Rows, each followed by one of two labels for a hidden trait (new trait and labels in each part)
In the rows, 128 means zero.
[129 129 130 108 125 115 140 124 123 134 106 129 123 116 107 134 129  63
 117 127 136 152 126 105 141 130 166 151 124 138 135 124 116 141 120 147
 128 121 136 145 124 140 117 126 158 131 132 130 120 131 124  98 123 131
 137 141 129 138  99 125 132 112 135 128 133 120 112 124 132 137 136 135
 113 113 133 148 125 119 120 132 114 140 125 112 124 129 133 120 116 145
 120 140  89  72 128 118 137 120 134 145 127 126 131] : Z790
[197 125  99  68 140 158 134 119 169 103 114 142 133 131 110 177 120 196
 115 115 133 104 128 217 103 139 177  93 178 112 134  99 157 152 150  87
  93 165 106 102 131 121 125 142  69 118 153 130 107 131 120 100 138 129
 129  88 128 117 155 130 123 128 117 136  71 117 166 133 121  76  86 145
 128  80 131 106 121 154 103 114 115 130 131 214 116  58 130 156 144 112
 122 122 156 209 116 165 107 135 109 156  71 132 145] : Z790
[208 118  86 136 131 131 122 120 125 103  40 138 128 131 131 115 132 112
 145 107 127 142 136 122 158 143 255 151 201 139 139 186 138 182 119  96
 111 160 153  97 115 113 120 133 102 116 131 127 108 119 121 140 121 122
 134 151 123  89 116 121 123 158 162 158 140 107 106 120 141 116 144 132
 158 133  97 140 121 117 139  48 157  34 125 164 131 152 137 131 132 121
 122  91 128  59 122 129 125 137 134 116 100 142 113] : Z440
[188 117  57 150 122  77 123  88 146 107  26 124 115 125 129 169 138 136
 145 115 152 120 118 113 162 136 193 142 128 132 133 124 153 113 112 148
 113 138 170 120 120 122 129 127 121 106 129 132 122 127 120 145 123 120
 128 126 121  92 134 120 125 159 148 146 132 131 139 124 145 108 133 126
 135 132  89 128 122 105 107  35 131  50 114 153 118 121 134 161 160 113
 121  84 122 108 115 130 131 153 121 105 108 130 122] : Z440
[130 149 113 160 128 160 141 154 113 137 155 139 121 103 118 151 130 129
 136 131 122 157 131  81 142 127  76 146 173 138 141 144  92  82  91 148
 121 101 102 133 121 139 118 121 193 138 139 123 103 128 132 101 122 112
 138 136 125 106 110 124 135 103 143 138 185 107 106 118 130 148 148 143
 134 141 146 128 121 126 126 175 148  80 124  72 143 144 136 123 109 130
 122 148  91  57 124 120 147 119 156 143 145 114 125] : Z790
[242 104   1 166 118  68 115  45 178 112   1 115  87 116 135 237 127 191
 159 113 150 119 113  84 178 138 129 119  69 124 141  57 174  26 107 151
 108 138 152 123 115 132 114 120 114  88 135 140 128 131 119 149 132 110
 117  89 120  45 137 116 121 224 152 151 142 125 175 127 153 106 142 128
 131 136  65 112 108  90  72  18 121   1  94 135 105 118 133 201 202  95
 110  90 108 136 103 124 141 162 110  70 103 121 121] : Z440
[136 108 196  67 125  94 135  90 135 141 113 117 124 128  91 185 119 159
 127 126 136 141 138 121 127 135 255 165  63 141 122 132 127 159 147 119
 132 151 170 149 128 130 123 132 118 122 123 141 149 136 123 113 130 140
 131 144 142 144  98 134 128 136 127 134 106 139  93 136 129 152 147 123
  77 106 131 174 133 102 133  86  90 189 124 150 106 132 136 121 101 152
 119 112  77  95 128 114 133 120 110 146 116 146 128] : Z790
[145 158  73 157 131 195 140 165 128 123 154 152 123 100 131 168 134 200
 139 131 137 135 125 110 136 129   9 117 214 127 144 144 109  63  82 178
 108  99  63 120 134 131 124 126 174 142 149 116  94 125 132  95 123 107
 138 126 118 114 144 121 134 107 147 150 174 112 133 113 126 115 111 148
 151 151 146 106 118 145 116 217 160  67 129  98 146 126 132 139 126  99
 129 155 112 104 121 142 138 130 158 142 121 106 123] : Z790

Part 2:
[ 99 128 143  96 131 149 129 120 165 174 144 106 103 133 112  79 166 120
  75 128 161 101 106 159 127 124 110 146 111 116 145 196 133 124 122] : Z739
[113 122 159  76 148 160 141 117 183 190 140 117  78 125  95  86 184 121
  56 127 217  94  96 133 124 133 136 142 106 121 145 195 127 126 133] : Z739
[ 85 104 103 123 195 191 133  95 152 255  97 151 110  68 104  99 104 124
 138  96 153 115 121 124 105 196 143 151 111 110 173  66 150 103 163] : Z812
[ 92  96 103 135 174 156 115 121 143 177  96 113 111  78  82  93 117 143
 141 102 144 121 123 120 117 136 109 128 132 123 148  57 141 134 168] : Z812
[ 82 103 113 130 164 174 129 127 145 187 107 116 127  75  72  94 103 136
 143 107 116 130 132 115 128 139 120 135 131 122 126  82 143 116 174] : Z812
[107 124 144  82 165 172 147 102 190 214 140 118  77 139 100 107 175  95
  88 118 235  89  68 151 110 127 156 158 123 108 131 210 144 105 125] : Z739
[ 95 112  85 133 172 168 120 120 115 186  98 104 111  67  99  93 109 138
 132 106 136 120 103 123 115 145 124 137 124 132 142  64 150 134 172] : Z812
[148 113 167 112 158 166 120 104 153 144 155 141 116 149  77 173  89 130
 114 140  88 132 162  91 176 125 129 110  87 136 146  96  80 123 126] : Z812
[156 138 171 146 154 162  82 122 104  88 120 172 145 165 125 100 153 142
 109 115 180 128 123 134 107 164 122 112 101 119 109 255 134 125 123] : Z739
[ 88 145  95 150 138 111 162 115 130 174 109 132 124 139 129 155 112 147
 120 124 129 148 143 102  98 151  99 103 144  92 221  75 118 222 130] : Z812
[127 123 134  96 140 151 136 113 173 136 135  96  89 130 107 100 158 127
  82 130 214  99 105 152 134 122 116 139 117 112 127 196 132 122 130] : Z739
[115 117 146  97 150 127 117 120 181 185 140 121  90 130 105  98 170 115
  89 123 209  96 112 154 139 110 132 132 123 127 121 198 125 140 133] : Z739
[ 94 122 153  89 141 148 125 118 182 159 132 112 103 140  92  83 161 134
  94 118 191  94  93 144 124 119 108 127 124 115 154 200 137 140 133] : Z739
[ 94 112 109 126 160 165 121 130 122 200 106 127 109  62 101  89 106 124
 152  99 134 124 122 113 130 160 118 151 121 123 167  59 137  94 173] : Z812
[140 124 138 125 140 136  96 110 120  83 132 179 162 159 119 106 144 151
 124 121 173 131 104 123 105 148 123 121  97 121 109 237 136 150 128] : Z739
[111 114 128  92 139 161 140 114 178 149 144 111  94 122 113 110 175 124
  66 123 208 111  84 147 105 116 122 146 108 119 127 199 139 105 130] : Z739
[111 101  77 101 158 201 153 105 110 160 110 134 106 136 137 132 180 146
 143 147 199 148  70 145  85 110 149 124 114 138  71 159 132 121 142] : Z812
[ 99 147  85 142 156 144 177 117 141 215  97 147 123 132 120 159 118 106
 110 114 146 140 114 103 112 156 110 125 140  92 231  89 129 205 128] : Z812
[121 163 158 113 136 137 144 119  98 163 140 134 120  97 129 103 135 119
 127 163  53 115 134 152 101 177  96 125 151 135 109 164 136  98  95] : Z739
[113 166 130 129 139 161 151 111 105 188 140 136 119 102 118 110 131 118
 138 169  75 121 123 155 115 177 142 119 156 123 100 147 145  82  90] : Z739
[ 93 111 114 133 175 163 109 106 130 201 103 114 117  78  99  98  90 144
 133  99 146 125 115 123 117 148 119 146 119 125 155  64 149 118 160] : Z812
[ 78 103  95 118 163 170 132 103 137 227 106 119  99  70  96  93 117 137
 140  98 136 125 124 115 127 152 117 135 125 122 153  73 157 120 166] : Z812
[127 139 161 128 159 183  98 106 119 143 134 169 139 149 130 103 151 158
  98 135 234 128  83 112 111 148 124 137 120 121 134 255 122 131 122] : Z739
[110 152 155 130 125 148 136 118  80 150 143 118 122  89 132  90 117 126
 136 167  79 102 138 165 113 176 128 123 161 125 107 153 143 108  80] : Z739
[114 119 146  98 151 153 142 109 158 144 133 108 105 139 100  94 177 141
  70 113 223  95 123 139 113 123 126 130  97 126 120 169 125 130 128] : Z739

Next part:
[133 178 145 135 164 141 146 129 145 129 147 105 136 118 130 144 115 153
 139 164 132] : <19>
[142 190 164 121 188 111  92 112  81 168 143 195 187 151  67 136 124  82
 212 114 160] : <19>
[137 119 104 117 182 136 115 138 180 156 149 153 123  97 142 141 120 122
 129 127 151] : <19>
[143 101  76 158 154  59 221 101 158 153 104  74 169  31  55 102 135 136
 129 157 175] : <30>
[161 136 127 104 195 128 105 139 167 176 137 135 158 167 163 123 116 141
 114 153 158] : <19>
[159 147 126  98 188 169 124 140 191 135 173 165 150 127 109 115 129 109
 109  87 183] : <19>
[154 145 114 106 157 138 112 138 162 133 158 152 173 137 135 126 128 116
 158 109 165] : <19>
[167  68 114 106 137 116 192 124 195 141 159 142  92 120 130 105 134 159
  81 138 161] : <30>
[132 128 128  94 131 107 154 108 156 149 133 135 124 127 106 108 151 136
 116 116 151] : <30>
[149 123 111  83 160 123  75 121 188 164 169 157 154 131 112 147 117 115
 151 156 176] : <19>
[180  97 123 122 134 132 140 128 159 127 127 128 108  91 104 124 140 105
  93 120 164] : <30>
[174  69 115  99 157 160 149 160 136 177 142 190 116  95 140 140 149  97
 133 108 184] : <19>
[175 132 125 135 133 113 190 136 110 150 127 113  98  85 114 113 131 157
  66 119 139] : <30>
[111 119 112 134 150 107 178 135 159 148 141 123 102 153 117 120 133 117
 106 117 125] : <30>
[ 75 140  95 118  92  83 155 100 196 139 160 114 136 192  71 116 151 135
 128 110 170] : <30>
[ 97 130 134 134 103  93 184 112 149 148 124 101 104 114  80 123 122 152
 111 122 145] : <30>
[135 200 140 118 200 137 138 132 146 142 148 118 142 136 118 156 122 100
 125 121 152] : <19>
[167  95 115  81 148 147 128 150 184 152 187 159 183 182 132 120 127 114
 161 106 175] : <19>
[166 143 132 103 162 145  65 141  94 153 142 133 113 139 181 147 126 123
 114 110 137] : <19>
[192 148 130 110 169 140 142 101 129 160 120 128  89 104 144 114 134 137
 104 163 141] : <30>
[125 150 105 149 166 127 142 151 126 138 172 142 109 128 126 108 147 149
 147 125 171] : <19>
[ 41 177 141 156 141 138  45 143 158 103 120 129 148  59 199 146 125 172
  93 105 132] : <19>
[144  75 115 135 104 151 208 128 166 190 138 142  98 113  79 106 149 136
 125 154 146] : <30>
[150 126 136 144 148  93 144 108 167 145 110 105 120 100  62  97 116 143
  70 109 146] : <30>
[165 130 117 116 126 113 153 109 171 148 108 135  99 115 118 103 133 132
 107 121 145] : <30>
[154 143 114 102 170 149 139 123 148 155 143 120 161 151 138 140 140 155
 156 123 134] : <19>
[147  98 144 145 116 169 136 135 124 115  98 127 135 126  24 120 132 170
 136 121 132] : <30>
[224 177 108  97 181 167 114 140 191 160 169 126 127 114 121 152  85 155
 123 164 150] : <19>
[144  80 115 150  75  66 168 118 200 149 132 157 111 108 139  97 158 157
 103 135 120] : <30>
[229 146  98 110 122 127 163 114 141 164 141 119 145  93 147 132 130 124
 185 111 122] : <30>
[ 97  91 109 103 142  92 157 108 149 158 145 148 110 102 133  99 141 119
 120 109 170] : <30>
[ 99 123 131 133 174 120 144 111 132 169 141 189 159 131 122  89 152 112
  81  96 153] : <30>
[ 53 142 128 106 155 126 208 116 128 134 152 141 119 182  91  93 144 139
 123 186 134] : <30>
[110  89 148  66 203  97 167 136 174 142 136 132 109 124 100  95 129 120
  99 153 142] : <30>
[173 118 142 160 112 112 158 112 172 144 146 120 130 112 127 115 131 157
  79 144 129] : <30>
[ 59  43  71  71 164  61 199 154 227 125 172 187 104  87 130 126 139 159
  48  89 108] : <30>
[136 162 156 118 126 107 134 111 141 136 150 111 113 172 113 114 167 126
 106 131 140] : <30>
[122  48 117 110 166  99 144 162 198 148 151 126 152 144 131 114 125 113
  75 157 182] : <30>
[217 163 100  66 124 107 156 149 123 119 165 134 183 116  79 127 139 122
 129  96 154] : <19>
[204 130 121  98 204 147 124 130  99 183 138 134 130 141 120 132 142 140
 154 120 168] : <19>
[124 223 131 118 143 156 152  96 171 139 134  98 176 156 111 156 135 114
 140 149 154] : <19>
[110 168 135 144 149 103 198 130 161 144 108 111 103 114 142  95 135 182
 163 189 121] : <30>
[114 141 117 121 112 112 191  96 133 140 146 169  87 131 134 119 130 121
  67 156 152] : <30>
[159 132 108 163 141 155 130 183 107 152 178 139 138 100 181 133 126 102
 171 105 157] : <19>
